Here is a tiny trained network, its code and every weight. The questions are about switching its units off for an input and a class, where a switched-off unit gives its printed mean instead of its output.

import numpy as np


def w(rows, s, z=0):
    codes = np.array(rows[::2]) - 128.0
    scale = np.full(codes.shape[1], s)
    scale[-1] = z or s
    return codes * scale


def norm(h):
    return h / np.sqrt((h * h).mean(-1, keepdims=True) + 1e-5)


def f(y):
    return y / 2 * (1 + np.tanh(0.7978845608 * (y + 0.044715 * y**3)))


def log_softmax(a):
    a = a - a.max(-1, keepdims=True)
    return a - np.log(np.exp(a).sum(-1, keepdims=True))


def net(x, mask):
    res = np.array(x, float).reshape(1, 3) / 4 @ E
    u = 0
    for l in range(4):
        y = f(norm(res) @ A[l][:, :-1].T + A[l][:, -1])
        res = res + np.where(mask[u : u + 5], y, B[l][:, -1]) @ B[l][:, :-1]
        u += 5
    return log_softmax(norm(res)[-1] @ U[:, :-1].T + U[:, -1])


A, B = {}, {}
E = w([
[145,165,141,86,187,124,250,58],'x0',
[215,100,183,71,98,79,98,71],'x1',
[190,113,186,132,176,155,229,255],'x2',
],0.0024)
A[0] = w([
[148,163,109,40,58,129,104,197,175],'L0N0',
[23,115,28,191,236,234,149,161,121],'L0N1',
[208,107,195,142,221,128,186,239,2],'L0N2',
[120,72,128,161,86,183,3,191,185],'L0N3',
[249,24,235,85,76,41,81,51,81],'L0N4',
],0.0026,0.00058)
B[0] = w([
[110,174,101,161,227,56,142,96,142],'L0N0',
[123,111,190,123,171,3,105,106,241],'L0N1',
[79,111,168,82,89,194,27,36,231],'L0N2',
[176,81,54,124,175,124,166,105,221],'L0N3',
[102,107,182,156,178,22,137,131,254],'L0N4',
],0.004,0.0018)
A[1] = w([
[63,33,187,106,54,48,148,117,182],'L1N0',
[130,86,115,103,215,95,125,30,179],'L1N1',
[179,219,123,82,176,149,241,58,2],'L1N2',
[16,189,98,254,134,144,133,194,133],'L1N3',
[110,178,113,111,46,148,53,87,216],'L1N4',
],0.0032,0.00066)
B[1] = w([
[131,180,146,142,144,140,170,161,203],'L1N0',
[81,199,69,93,140,138,141,209,250],'L1N1',
[151,111,62,253,91,96,128,133,220],'L1N2',
[171,141,171,129,195,68,185,100,185],'L1N3',
[132,161,101,84,202,147,177,120,142],'L1N4',
],0.0048,0.0021)
A[2] = w([
[71,125,83,136,191,144,165,236,231],'L2N0',
[163,67,30,225,150,73,114,211,2],'L2N1',
[141,109,141,159,112,154,81,189,9],'L2N2',
[43,175,81,77,102,146,111,106,155],'L2N3',
[200,3,23,188,113,107,140,115,26],'L2N4',
],0.0037,0.00081)
B[2] = w([
[193,142,168,64,84,112,126,143,251],'L2N0',
[141,75,218,130,36,139,53,97,248],'L2N1',
[116,112,93,124,108,181,144,12,110],'L2N2',
[181,136,1,115,164,121,110,204,165],'L2N3',
[85,70,117,143,58,167,113,145,170],'L2N4',
],0.0047,0.0019)
A[3] = w([
[130,179,128,186,109,108,220,137,97],'L3N0',
[161,201,128,68,73,177,88,217,253],'L3N1',
[124,124,85,201,90,106,203,59,100],'L3N2',
[166,88,255,136,142,239,170,123,78],'L3N3',
[165,187,54,140,111,134,156,120,194],'L3N4',
],0.0048,0.0012)
B[3] = w([
[128,93,168,94,87,129,42,126,202],'L3N0',
[134,130,176,83,67,229,232,137,160],'L3N1',
[136,46,153,136,84,140,35,148,164],'L3N2',
[109,126,3,134,152,110,116,112,255],'L3N3',
[142,32,115,139,129,204,157,125,168],'L3N4',
],0.0059,0.0033)
U = w([
[130,128,2,113,173,172,170,129,153],'0',
[140,36,159,160,54,151,61,130,146],'1',
[132,166,191,140,188,40,142,146,179],'2',
[132,165,217,106,87,200,192,155,124],'3',
[105,193,174,235,130,191,160,81,3],'4',
],0.0085,0.0035)

Each question gives the input, the list of numbers given to net, and the class t.
The units are the neurons (one row each of A and B). Each row of codes is followed by its name. A weight is (code - 128) times the scale printed after its matrix; where a second scale follows, it is the last column's (A, B and U).
mask holds one flag per neuron, layer by layer. A switched-off neuron (its flag False) gives its mean, the last column of its row in B, instead of its output. The means were averaged over made-up inputs and are rounded, as every weight is.
A unit's drop is (log p(t) with every unit on - log p(t) with that unit switched off) / (log p(t) with every unit on - log p(t) with every unit switched off).
The circuit of an input: a set's keep is (log p(t) with only the set's units on - log p(t) with every unit switched off) / (log p(t) with every unit on - log p(t) with every unit switched off). Starting from the 12 units with the biggest drops (on a tie, the unit counted first), units are removed one at a time, each time the one whose removal leaves the highest keep (on an exact tie, the one counted first), for as long as the keep stays at least 0.8.
circuit, biggest first: the units of the circuit, biggest drop first
most important unit: the unit with the biggest drop
k most important neurons: the k neurons with the biggest drops, biggest first
top k neurons in layer l: the k neurons of layer l with the biggest drops, biggest first
drop when u is switched off: that unit's drop, to one decimal
input [0,-1,1], class 3: 2 most important neurons -> L3N1, L3N3
input [2,6,-4], class 2: 2 most important neurons -> L0N4, L3N3
input [8,-2,7], class 1: most important neuron -> L1N2
input [6,6,-8], class 0: circuit, biggest first -> L1N1, L2N3, L2N1
input [5,-6,2], class 2: 3 most important neurons -> L0N1, L0N3, L1N3
input [-6,3,7], class 0: 3 most important neurons -> L3N3, L1N2, L0N2
input [-3,-3,-2], class 3: 3 most important neurons -> L0N3, L1N2, L2N0
input [3,7,-6], class 2: 2 most important neurons -> L0N4, L3N3
input [-3,3,-4], class 0: 2 most important neurons -> L1N2, L2N3
input [5,-8,6], class 2: 2 most important neurons -> L0N1, L1N3
input [-4,-7,4], class 2: circuit, biggest first -> L1N3, L0N1
input [8,-7,-4], class 1: 2 most important neurons -> L1N2, L0N2
input [2,-3,0], class 3: circuit, biggest first -> L3N1, L2N0
input [5,-4,-4], class 1: 2 most important neurons -> L0N2, L1N2
input [8,4,8], class 0: circuit, biggest first -> L3N3, L0N2
input [3,-5,0], class 2: most important unit -> L0N1
input [4,-8,6], class 2: 4 most important neurons -> L0N1, L1N3, L1N1, L0N3
input [4,1,2], class 1: 2 most important neurons -> L1N2, L0N1
input [5,4,-1], class 1: circuit, biggest first -> L1N2, L3N2
input [-1,-8,1], class 2: most important unit -> L1N3
input [3,0,5], class 0: 3 most important neurons -> L0N2, L3N3, L1N1
input [-3,-4,6], class 0: 4 most important neurons -> L3N3, L1N1, L0N4, L0N2
input [3,7,-7], class 0: top 2 neurons in layer 3 -> L3N4, L3N0
input [2,5,-4], class 2: top 3 neurons in layer 0 -> L0N4, L0N2, L0N3
input [8,5,5], class 1: top 2 neurons in layer 3 -> L3N0, L3N2
input [7,-7,-3], class 1: top 2 neurons in layer 0 -> L0N4, L0N2
input [-2,-2,-2], class 3: most important unit -> L0N3
input [8,-2,8], class 0: top 3 neurons in layer 0 -> L0N2, L0N3, L0N0
input [7,4,2], class 1: drop when L1N3 is switched off -> 0.0
